Table B holds the same points as the rows below and some others, measured another way and shuffled. Each row below is followed by which row of B it is.
B:
1: [ 276  -26  -77   74   34  114    8 -303  284  -40  -89 -102 -169  315
  -16 -413  -16]
2: [  16  216  -34 -272   13  -93  114  167 -170   -2  -73  217   13   -7
 -185  -83  -41]
3: [ -43   58  230   92   -7   84 -199  345 -180   35  209  159 -128 -131
   34  265  -59]
4: [-352  156  271 -293 -312  -89  255  560 -120  109  113  326   57 -365
   51  654  394]
5: [ 114  135   24  155   46   74 -135   57  -24  162  -73  -57   33  -66
   19  -74  122]
6: [ -34  101   72   38   66   -5 -139  204 -149  120   18   62  101 -130
  -29   40   66]
7: [  15 -255   69  163    6   96   15 -192  272 -143  168   -7 -122  294
  109 -125    8]
8: [-263 -176  292  -82  -52   -5 -188  312   60   98  234   61   84 -164
   54  269  175]
9: [-304 -106  426 -225 -191   34  -80  493   11  -28  409  213 -152 -104
   66  495   38]
10: [ -48    9  157  190   82   38 -283  280 -195  144   88   85   56 -257
   23  180   70]
11: [  24  140 -115 -236   91 -107   71  -24  -18   58 -148   31  177   95
 -172 -320   43]
12: [  10  -30   25  -23   93  -30 -107   64  -46   24    2   96   39  -24
  -85 -104   -2]
13: [ 52   1   7  38   9  14  18   4  28  14 -28  88 -23  12 -17 -61  82]
14: [-154  -65  258  -63  -55   43 -133  280   12   24  249   82  -54  -37
   46  211   31]
15: [-144  197  347   34 -342  157  154  447  -24   39  265  178 -254 -118
  226  640  213]
16: [ 213 -135  -89  199  296   45 -318 -228   45    0  -39  -92   28  178
  -99 -501 -177]
17: [ 113  118  -89   37  149   -7  -81  -52  -54   72  -98  -32  112   84
  -87 -302  -15]
18: [ 158   11   14   78  -31  105   25 -126  195   -2  -16  -39 -141  180
   39 -166   60]
19: [  13   96  -67 -227   61  -77   63  -28   47   38  -91    9  132  137
 -132 -289   35]
20: [-144  -66  344  189  -14  101 -325  432 -165   86  300  135  -85 -260
  112  434   25]
21: [ -54  138   36 -311  -34 -103  100  224 -115    7  -30  230   15  -64
 -161   19   27]
22: [-157 -372   26  148   93  -57   70 -103   56 -227  186  227   31  136
   37    4  -10]
23: [115   5  -9 112  25  41 -18 -43  43  30 -64  53 -46  10  -9 -99  87]
24: [ -32 -177   60  179   51   49  -39  -76  117  -58  122   22    2  129
   82  -55   54]
25: [-249   68  252   40  -97  -10  -68  472 -208  140  161  196   93 -346
   83  496  230]
26: [ 115  132  -59  195  194   15 -216   37 -167  156 -112  -31  154  -87
  -52 -194   26]
27: [   7   19  174  196 -105  155  -46   83  133   77  129  -55 -104   32
  173  151  171]
28: [ 38 -20  -5 181  84  12 -72  13 -58  45 -32  75  59 -63   4 -43  89]
29: [-117   77  195  208  -52   54 -117  342 -168  157  100  114   51 -294
  118  384  219]
30: [ -92  -49  205  145  -22   93 -146  173   32   63  199   -5  -13  -16
  123  168   91]
31: [ 310  -37  -68    5   62  128  -10 -327  286 -129  -14  -81 -268  456
  -58 -500 -188]
32: [  69  132   10 -297 -138  -24  222   43  109  -27  -76  150 -135  100
 -105  -74   77]
33: [ 175  422    6 -406 -186   26   79  115  191  321 -297 -154   18  -50
 -124 -195  310]
34: [-124  -22  194   18    8   -3 -185  327 -139  100  124  147   36 -236
   -3  239   87]
35: [  78  254   -4 -295 -111  -46  169  155  -39   56 -138  178  -73  -42
 -145  -26   90]
36: [-79 -16  81  94  44  21 -44 103 -50   7 113  69  58  20  43  46  46]
37: [-220   13  128 -247 -125 -103  125  270   -4   84   20  182  130 -188
  -34  229  281]
38: [ 235  207 -271  -98  212  -41   50 -301   55   32 -243 -138  159  349
 -175 -688  -83]
39: [ 174  236  -24  179  147   41 -171  163 -320   78  -66  138  -40 -120
  -88  -59 -116]
40: [  57 -347   20  241   39   86   50 -285  274 -226  152   70 -176  309
   97 -154  -31]
41: [ -12  161  -14 -294   -1 -101  101  162 -116    3  -65  202   32  -14
 -176  -74   -2]
42: [ -22   25   66   91   99    1 -190  157 -118  121   14   45  111 -132
  -22    3   67]
43: [  94  -49  110  175  -22  146  -32  -36  120  -89  165   25 -221  210
   98  -18  -58]
44: [ 215  451   10 -220 -124   43   64  215  -87  184 -205   73 -134 -103
 -124  -32  101]
45: [  75  321   95 -453 -227   39  193  158  169   83  -41    6 -163  149
  -85  -63   95]
46: [ -45  145   41 -318  -36  -75  104  183  -70  -11    5  176   -1   38
 -142  -36  -12]
47: [ 224  197   15  239   39  124 -180   56  -54  191 -122  -57  -54 -105
   18  -74  103]
48: [-424   81  358   50 -207  -21  -22  640 -210  246  203  190  212 -527
  190  784  469]
49: [ -84  121   71 -373 -136 -105  222  242  -63  -38  -13  304  -62  -66
 -139  129   78]
50: [  90  234 -125 -315   48  -98  167    7  -74  -23 -141  130   36  157
 -213 -307  -71]
51: [-191  -62  344  166  -16   75 -320  458 -174  133  283  122   -6 -311
  110  450   89]
52: [ 476   69 -210   58  104  100   30 -402  190  -95 -224  -19 -283  360
 -140 -610 -175]
53: [ 123  492   27 -438 -174  -17  131  274  -41  224 -210   47  -40  -94
 -169  -46  161]
54: [ 254  129  -69 -161  -71   46  184 -126  130 -105 -108  129 -281  238
 -118 -255  -73]
55: [ 241  -97 -100  -69  136   41  -56 -304  228 -116  -45  -51 -132  390
 -130 -551 -188]
56: [ 250   61  -13   97   22  122  -25 -127  102  -47  -17   12 -238  217
  -18 -236  -98]
57: [-151  -55  192 -121  -30   -7  -96  232   19   40  163   82   26  -45
   -2  125   69]
58: [ 40 -97 -45 196 102 -26 -19 -28 -81 -31 -46 181  28 -76 -29 -35  62]
59: [ 239  -16  -76  171  150   66 -155 -174   58   22  -99  -31  -64  111
  -60 -343  -54]
60: [-296  273  315    4 -413   46  286  582 -110  198  117  240   -1 -428
  240  856  550]
61: [ 126   -3   89   66  -60  141  -17  -76  222   -7   72  -65 -184  209
   72 -109   32]
62: [ -93   25  117 -147  -14  -50  -48  247  -90   50   52  170   33 -134
  -78  103   68]
63: [  10 -285   88  202   15  115  -15 -215  309 -141  195  -47 -120  321
  137 -130   13]
64: [ -77   94   87  -69   35  -59 -101  290 -203  111    4  168   97 -223
  -80  119   81]
65: [ -26   62   44 -125  -36  -22   80   91   15    3   13  108   -4   41
  -41  -15   70]
66: [ 252 -144 -133  266  361   32 -376 -258   -5   17  -87  -95   61  146
 -120 -556 -193]
67: [ 102   66  -33 -288   30  -61   79   26  -32 -110  -33  214 -137  144
 -210 -221 -162]
68: [  84  -95   82   51  -55  116   32 -126  268  -76  109  -33 -183  274
   73 -131   13]
69: [ 114  137  -48  -42    4  -15    5   22   15  147 -194   32   54  -99
  -81 -132  186]
70: [ 194  203   94  223  -47  162  -52  153 -143   -3   60  147 -293  -13
   52  140  -78]
71: [  66  124  -18 -207  -75  -37  168   53   25   -3 -103  165  -71   23
 -110  -64   84]
72: [  78   80  -10   76  127   26 -142   27  -64   74  -21  -16   65   35
  -45 -182  -18]

[ 130  417   53  -19 -227  218  325  163  105  -47  220 -119 -202  -54
  220    5 -190  210  117   46  191   13  -74  -32  -95  106]
44
[ -26 -569   12  174  141 -281 -397   69 -106 -210 -343 -126  491 -380
  -81   45 -186 -149 -318  -11 -510  238  473 -175  111  275]
63
[ -57  222 -190 -271 -213  113   77   68 -143  300 -154 -325  -55 -130
  -22  -17    5 -121 -142 -184  309 -190 -126  102 -137   45]
56
[ -21  396 -162 -221 -522  223  358  362   13  291 -109 -674 -425  166
   90  -95   -4  -97  -38 -409  567  112 -440   95   21   59]
3
[ 110  231  130 -110 -623  469  271   52  -81  291  125 -901 -164 -138
 -145 -467  -65  234 -538 -141  594   91  181  364  224  243]
70
[-180  101  184  121 -472  173  188  208  200 -277  288 -385  -10    7
   68 -140 -272  416  316   47 -133  317  208    9  269  544]
47
[ -57  217 -163 -258   -4 -128  -21  -28  -33  213  -19  183  138 -132
  -51  139   75 -145   64  -69  206 -178 -152 -125 -229 -226]
62
[  89   62  375  205 -278  -82  163  115  363 -365  455  101  218   11
  -75  -73 -151  339  259  149    1  587  206 -276  280   17]
58
[-159  131  -28  -79 -437   59  169  271  109   11   19 -431 -103   94
   -1  -68  -75   52  171 -222  167  260 -130  -28  153  228]
51
[-195 -101 -307 -353   24 -351 -264   10 -153  344 -396   35  310 -123
 -247  170  206 -485  -78 -308  176  -90 -212 -157 -158 -282]
68
[ -80   21  125  210 -287   92  187  342  178 -424   81 -280  -56   -2
  225   47 -383  272  359   29 -342  355  135 -126  164  557]
5
[ 235 -338  284  371   21 -178 -118  155  156 -361   63  -47  304 -254
   55  -61 -232  121 -289   87 -320  532  447 -271  237  124]
65
[ -45 -237   90  157 -191 -114  -65  240   96 -203  -73 -299  155  -96
   11  -46 -171   37  -52 -108 -206  422  195 -156  223  271]
17
[  10  180 -274 -315  154  -37   -8    4 -237  126 -365  154  161 -238
  -11  325  -72 -306   86  -20   52 -352 -161  -92 -407  -80]
40
[ -58 -283  131  212  -98 -233 -160  174  167 -238   46  -83  262 -135
   21  -35 -147   85  -28  -35 -314  432  279 -230  226  205]
18
[  85 -205   89  162   48 -424  -88  278  227 -271  -82  220  248    7
   11  200  -55 -178  127 -121 -166  564  -50 -490  106 -188]
11
[ -30 -209  293  357 -301 -112   39  316  322 -453  218 -237  131   12
   89  -98 -265  287  163    0 -325  693  277 -255  391  373]
42
[ 168 -177   49   -2  -17  -97  -56  100  -84  -87 -264 -141  281 -204
 -161   58 -101 -194 -240  -61   15  249  138 -158   31  -29]
14
[ 168  435  153  -68 -640  534  522  237   28   31  161 -780 -337   33
   11 -275 -220  280 -101  -89  530  200  -44  230  164  311]
39
[-143 -115  -42 -224 -224 -178  -74   83  -34   32 -247 -150  338  -16
 -367   74   56 -251  124 -187  156  267  -80 -151  101  -58]
27
[-261  132 -299 -500 -221  -94  -53   -2 -183  411 -318 -189  174  -38
 -322   88  198 -366   59 -300  401 -179 -296   25 -139 -153]
72
[-258  101 -189 -262 -202  -80    8  123  -44   81 -184 -121  109   -7
  -96  147  -13 -149  299 -170   65  -30 -181  -78  -77  110]
16
[ 151  -89  253  118  276 -329  -46  -31  172 -600   94  794  625 -196
 -137  409 -244   31  536  390 -419  324  229 -539  -97 -138]
33
[ 269  178   43   84  143 -175  103  173  153 -149   73  347   37 -101
  215  219 -115  -57   56   36   -4  181 -103 -364 -174 -255]
32
[-221  -54 -288 -263 -113  -32 -121   94 -239  205 -423 -334  120 -190
  -71   99  -40 -266  -60 -224   -9 -202  -57   58 -128  222]
30
[ 199   81   44   98   -6 -131   45  163  121  -11   69   38   13 -120
  156   25  -58  -27 -179  -74   81  219  -17 -231  -32 -169]
41
[ -39  -71 -230 -269   11 -169 -177    7 -202  308 -368 -125  224 -219
 -174   78  112 -374 -290 -236  193 -116  -75  -49 -150 -177]
31
[ 343  251   -8  -21   43   24  139   86   -8  116   15   32  -62 -199
  160   42  -58  -80 -327  -26  277  -12  -63 -124 -201 -260]
67
[  14 -112 -201  -51  102 -452 -195  220   64  187 -230  108   97  -51
   76  158  142 -394 -177 -340   60  201 -246 -348  -86 -360]
45
[ 154  192  -96 -354   96   20 -115 -351 -261  446  -35  154  348 -447
 -268  -37  150 -159 -487   88  443 -436  143   85 -308 -387]
54
[-275  -76   -5 -233 -243  -72 -140 -113  -52   68  -23 -109  423 -166
 -359  -39   22    0  125   -8   46   32  178    3   89  128]
66
[  79  353 -126  -85   58   11   92   47    9  137  117  164  -94 -199
  291  115  -82   45  -18   31   75 -269  -77  -87 -308  -69]
35
